Here is a tiny trained network, its code and every weight. The questions are about switching its units off for an input and a class, where a switched-off unit gives its printed mean instead of its output.

import numpy as np


def w(rows, s, z=0):
    codes = np.array(rows[::2]) - 128.0
    scale = np.full(codes.shape[1], s)
    scale[-1] = z or s
    return codes * scale


def f(y):
    return np.maximum(y, 0)


def log_softmax(a):
    a = a - a.max(-1, keepdims=True)
    return a - np.log(np.exp(a).sum(-1, keepdims=True))


def net(x, mask):
    res = np.array(x, float).reshape(1, 5) / 4 @ E
    y = f(res @ A[0][:, :-1].T + A[0][:, -1])
    res = res + np.where(mask, y, B[0][:, -1]) @ B[0][:, :-1]
    return log_softmax(res[-1] @ U[:, :-1].T + U[:, -1])


A, B = {}, {}
E = w([
[90,96,112,160,248],'x0',
[56,197,1,234,135],'x1',
[110,174,109,138,253],'x2',
[72,183,159,57,76],'x3',
[235,175,188,207,144],'x4',
],0.009)
A[0] = w([
[164,103,96,188,160,193],'N1',
[14,124,131,137,114,246],'N2',
[145,211,159,117,132,207],'N3',
[85,83,95,188,160,240],'N4',
[59,111,97,124,138,165],'N5',
[72,125,72,122,166,183],'N6',
[132,169,139,114,191,59],'N7',
[122,232,156,1,95,161],'N8',
[128,137,179,174,69,206],'N9',
[123,149,67,93,119,118],'N10',
[143,160,133,134,152,47],'N11',
[165,235,117,101,186,145],'N12',
[108,97,66,192,74,203],'N13',
[131,151,84,213,124,250],'N14',
[162,95,169,65,148,221],'N15',
[49,153,122,117,135,99],'N16',
[208,77,98,139,67,112],'N17',
[47,183,75,86,163,191],'N18',
[192,90,197,128,91,86],'N19',
],0.013,0.0017)
B[0] = w([
[203,86,118,133,215,223],'N1',
[143,149,130,85,100,224],'N2',
[200,181,76,185,137,188],'N3',
[200,71,186,54,142,233],'N4',
[118,13,135,31,53,209],'N5',
[140,80,155,87,127,230],'N6',
[135,149,95,55,116,188],'N7',
[151,38,188,80,197,232],'N8',
[197,139,89,137,177,192],'N9',
[95,159,130,111,96,174],'N10',
[176,127,71,110,2,159],'N11',
[73,202,69,62,32,212],'N12',
[214,152,95,142,131,219],'N13',
[204,126,111,99,171,241],'N14',
[125,78,93,99,156,215],'N15',
[80,115,160,87,68,198],'N16',
[113,160,127,87,86,201],'N17',
[31,73,151,51,97,250],'N18',
[125,40,146,75,111,228],'N19',
],0.0062,0.011)
U = w([
[159,179,104,135,81,145],'0',
[169,75,152,102,246,149],'1',
[30,143,196,228,71,5],'2',
[111,103,148,41,31,124],'3',
],0.011,0.0031)

Each question gives the input, the list of numbers given to net, and the class t.
The units are the neurons (one row each of A and B). Each row of codes is followed by its name. A weight is (code - 128) times the scale printed after its matrix; where a second scale follows, it is the last column's (A, B and U).
mask holds one flag per neuron, in row order. A switched-off neuron (its flag False) gives its mean, the last column of its row in B, instead of its output. The means were averaged over made-up inputs and are rounded, as every weight is.
A unit's drop is (log p(t) with every unit on - log p(t) with that unit switched off) / (log p(t) with every unit on - log p(t) with every unit switched off).
The circuit of an input: a set's keep is (log p(t) with only the set's units on - log p(t) with every unit switched off) / (log p(t) with every unit on - log p(t) with every unit switched off). Starting from the 12 units with the biggest drops (on a tie, the unit counted first), units are removed one at a time, each time the one whose removal leaves the highest keep (on an exact tie, the one counted first), for as long as the keep stays at least 0.8.
units of the circuit, in order: the units of the circuit, biggest drop first
k most important neurons: the k neurons with the biggest drops, biggest first
drop when u is switched off: that unit's drop, to one decimal
input [2,-2,7,7,6], class 3: units of the circuit, in order	N12
input [-2,3,-4,7,3], class 1: units of the circuit, in order	N8; N12; N9
input [-1,6,-8,-6,7], class 1: 3 most important neurons	N1; N14; N12
input [-3,-1,-5,-2,7], class 1: units of the circuit, in order	N9; N12
input [-7,2,6,4,4], class 0: units of the circuit, in order	N3; N5
input [-1,-5,5,0,7], class 3: 2 most important neurons	N12; N11
input [6,-2,2,-2,-4], class 3: units of the circuit, in order	N8; N5
input [0,-8,0,1,-2], class 1: 2 most important neurons	N8; N12
input [-2,8,-7,-8,8], class 1: 2 most important neurons	N1; N14
input [-5,7,5,-2,2], class 0: 3 most important neurons	N12; N8; N19
input [-1,-7,-2,1,0], class 1: drop when N15 is switched off	0.1
input [-2,5,-2,-4,3], class 1: drop when N12 is switched off	0.2
